Below is a small trained network, with its code and all its weights. Each question gives an input and a target symbol and asks what happens when units are switched off, that is, made to give their printed mean instead of their output.

import numpy as np


def w(rows, s, z=0):
    codes = np.array(rows[::2]) - 128.0
    scale = np.full(codes.shape[1], s)
    scale[-1] = z or s
    return codes * scale


def norm(h):
    return h / np.sqrt((h * h).mean(-1, keepdims=True) + 1e-5)


def f(y):
    return y / 2 * (1 + np.tanh(0.7978845608 * (y + 0.044715 * y**3)))


def softmax(a):
    e = np.exp(a - a.max(-1, keepdims=True))
    return e / e.sum(-1, keepdims=True)


def log_softmax(a):
    a = a - a.max(-1, keepdims=True)
    return a - np.log(np.exp(a).sum(-1, keepdims=True))


def net(x, mask):
    ids = ['αγεζηλμξσφψω'.index(c) for c in x.split()]
    T = len(ids)
    res = E[ids] + P[:T]
    r = norm(res)
    for j in range(3):
        rows = slice(3 * j, 3 * j + 3)
        q, k, v = (r @ M[0][rows].T for M in (Q, K, V))
        z = softmax(np.where(np.tri(T) > 0, q @ k.T / 3**0.5, -1e9)) @ v
        o = O[0][rows]
        res = res + np.where(mask[j], z, o[:, -1]) @ o[:, :-1]
    y = f(norm(res) @ A[0][:, :-1].T + A[0][:, -1])
    res = res + np.where(mask[3:11], y, B[0][:, -1]) @ B[0][:, :-1]
    return log_softmax(norm(res)[-1] @ U[:, :-1].T + U[:, -1])


Q, K, V, O, A, B = {}, {}, {}, {}, {}, {}
E = w([
[109,97,168,134,160,76],'α',
[105,98,159,141,180,78],'γ',
[106,96,194,142,164,75],'ε',
[111,122,213,146,180,58],'ζ',
[75,63,112,121,227,128],'η',
[76,64,109,124,217,130],'λ',
[88,116,133,75,187,95],'μ',
[83,103,98,125,245,126],'ξ',
[112,215,159,8,196,146],'σ',
[122,10,159,25,84,187],'φ',
[56,132,140,60,39,30],'ψ',
[16,143,108,169,150,70],'ω',
],0.012)
P = w([
[238,77,29,140,177,8],'0',
[165,83,91,101,199,46],'1',
[132,88,111,75,189,52],'2',
[113,94,132,66,187,65],'3',
[97,97,148,63,185,76],'4',
[89,101,162,66,178,90],'5',
[83,102,172,74,170,102],'6',
[75,106,181,85,165,111],'7',
[71,104,183,96,162,125],'8',
[68,104,178,108,155,138],'9',
[69,104,176,124,146,150],'10',
[62,106,188,133,144,154],'11',
[57,105,192,145,140,164],'12',
],0.015)
Q[0] = w([
[54,170,170,117,216,110],'H0',
[134,192,107,118,93,101],'H0',
[240,142,97,172,94,147],'H0',
[181,132,126,134,86,86],'H1',
[145,134,84,133,113,146],'H1',
[128,134,161,151,116,153],'H1',
[218,115,138,184,1,123],'H2',
[66,149,187,11,165,132],'H2',
[48,71,176,137,190,175],'H2',
],0.017)
K[0] = w([
[86,102,137,169,40,233],'H0',
[118,49,124,156,152,76],'H0',
[235,66,104,93,167,76],'H0',
[77,90,91,194,128,151],'H1',
[110,62,203,164,89,86],'H1',
[111,155,136,140,97,204],'H1',
[180,22,146,63,167,59],'H2',
[40,191,170,200,183,170],'H2',
[99,161,161,138,89,246],'H2',
],0.012)
V[0] = w([
[124,128,81,54,83,133],'H0',
[136,108,130,147,78,115],'H0',
[174,66,145,129,151,167],'H0',
[146,173,147,80,119,73],'H1',
[159,248,105,99,116,178],'H1',
[160,124,119,102,111,187],'H1',
[66,103,106,149,79,84],'H2',
[87,90,151,165,177,134],'H2',
[162,98,186,133,110,156],'H2',
],0.018)
O[0] = w([
[97,75,131,134,113,187,133],'H0',
[112,84,96,149,70,136,56],'H0',
[175,97,87,57,113,148,99],'H0',
[136,77,206,184,144,165,250],'H1',
[26,160,253,84,211,173,114],'H1',
[110,90,170,60,163,167,80],'H1',
[113,176,134,125,60,192,95],'H2',
[144,130,104,96,61,44,187],'H2',
[222,67,161,114,147,120,83],'H2',
],0.015)
A[0] = w([
[62,143,134,134,129,212,157],'N0',
[213,98,110,89,71,193,107],'N1',
[152,144,155,122,164,159,252],'N2',
[170,233,158,5,162,214,123],'N3',
[188,62,58,171,160,49,1],'N4',
[208,154,45,156,112,130,13],'N5',
[81,96,78,168,89,86,139],'N6',
[74,133,170,155,57,78,203],'N7',
],0.018,0.0077)
B[0] = w([
[176,165,104,104,85,191,157],'N0',
[43,111,112,167,157,120,134],'N1',
[124,114,82,120,84,142,225],'N2',
[74,107,250,109,79,62,145],'N3',
[111,98,168,111,151,221,185],'N4',
[91,204,151,112,75,33,157],'N5',
[141,101,166,108,211,197,178],'N6',
[128,121,126,98,152,202,249],'N7',
],0.021,0.013)
U = w([
[103,116,126,185,92,105,116],'α',
[128,143,111,139,128,88,143],'γ',
[156,92,104,149,75,85,243],'ε',
[238,151,193,146,133,101,99],'ζ',
[145,119,85,55,132,82,172],'η',
[139,119,86,58,126,84,161],'λ',
[107,125,232,93,112,142,98],'μ',
[167,194,125,17,215,91,3],'ξ',
[19,141,179,170,188,17,152],'σ',
[86,7,87,67,41,121,97],'φ',
[154,70,115,151,182,220,116],'ψ',
[54,234,123,126,83,163,99],'ω',
],0.011,0.0056)

Each question gives the input, a string of symbols that net reads in full, and the target symbol t.
The units are the heads (3 rows each of Q, K, V and O) and the neurons (one row each of A and B). Each row of codes is followed by its name. A weight is (code - 128) times the scale printed after its matrix; where a second scale follows, it is the last column's (O, A, B and U).
mask holds one flag per unit, heads first, then neurons. A switched-off unit (its flag False) gives its mean, the last column of its rows in O or B, instead of its output. The means were averaged over made-up inputs and are rounded, as every weight is.
A unit's drop is (log p(t) with every unit on - log p(t) with that unit switched off) / (log p(t) with every unit on - log p(t) with every unit switched off).
The circuit of an input: a set's keep is (log p(t) with only the set's units on - log p(t) with every unit switched off) / (log p(t) with every unit on - log p(t) with every unit switched off). Starting from all 11 units, units are removed one at a time, each time the one whose removal leaves the highest keep (on an exact tie, the one counted first), for as long as the keep stays at least 0.8.
circuit, biggest first: the units of the circuit, biggest drop first
most important unit: the unit with the biggest drop
top k neurons: the k neurons with the biggest drops, biggest first
heads that matter: for each layer, one digit per head in row order, 1 if its drop is at least 0.15 and else 0, layers parted by /
input ε ω φ, target ω: heads that matter => 011
input ω η σ ζ σ ζ μ μ σ σ η, target σ: circuit, biggest first => [N4 N6 H1]
input ε σ σ λ ω λ, target ω: most important unit => H2
input ζ μ ω ζ ζ μ ε σ σ σ σ, target σ: circuit, biggest first => [H2 N7 N4]
input σ λ ζ σ ε σ ζ σ σ α σ ε μ, target σ: circuit, biggest first => [H1 N4 N6]
input σ ψ ζ σ η, target σ: heads that matter => 001
input σ ψ ψ ε σ, target ψ: heads that matter => 111
input σ ζ ψ ε μ σ ζ ξ ξ, target ξ: heads that matter => 111
input ω μ σ σ λ, target σ: circuit, biggest first => [N7 H2]
input ξ ζ ζ, target ξ: heads that matter => 110
input σ σ ζ σ ζ ω σ, target ω: heads that matter => 101
input ξ σ η σ ω ξ, target ω: heads that matter => 011
input ζ φ α, target φ: circuit, biggest first => [H1 N5 N4]
input γ ε λ μ ζ μ ψ, target ψ: most important unit => N6
input ζ ε ζ, target ζ: top 4 neurons => [N5 N6 N4 N2]
input ζ ε ε, target ζ: heads that matter => 110
input ζ σ ξ φ σ ζ σ σ ζ γ ζ ζ ζ, target ζ: circuit, biggest first => [H2 H0]
input φ α ζ, target φ: top 2 neurons => [N4 N5]
input ε ζ μ ζ ζ ζ φ ζ α, target φ: heads that matter => 111
input ζ ψ σ ζ σ σ σ σ σ φ φ μ η, target φ: circuit, biggest first => [H2]
input ξ γ ω σ σ ζ, target σ: circuit, biggest first => [N4 N0]
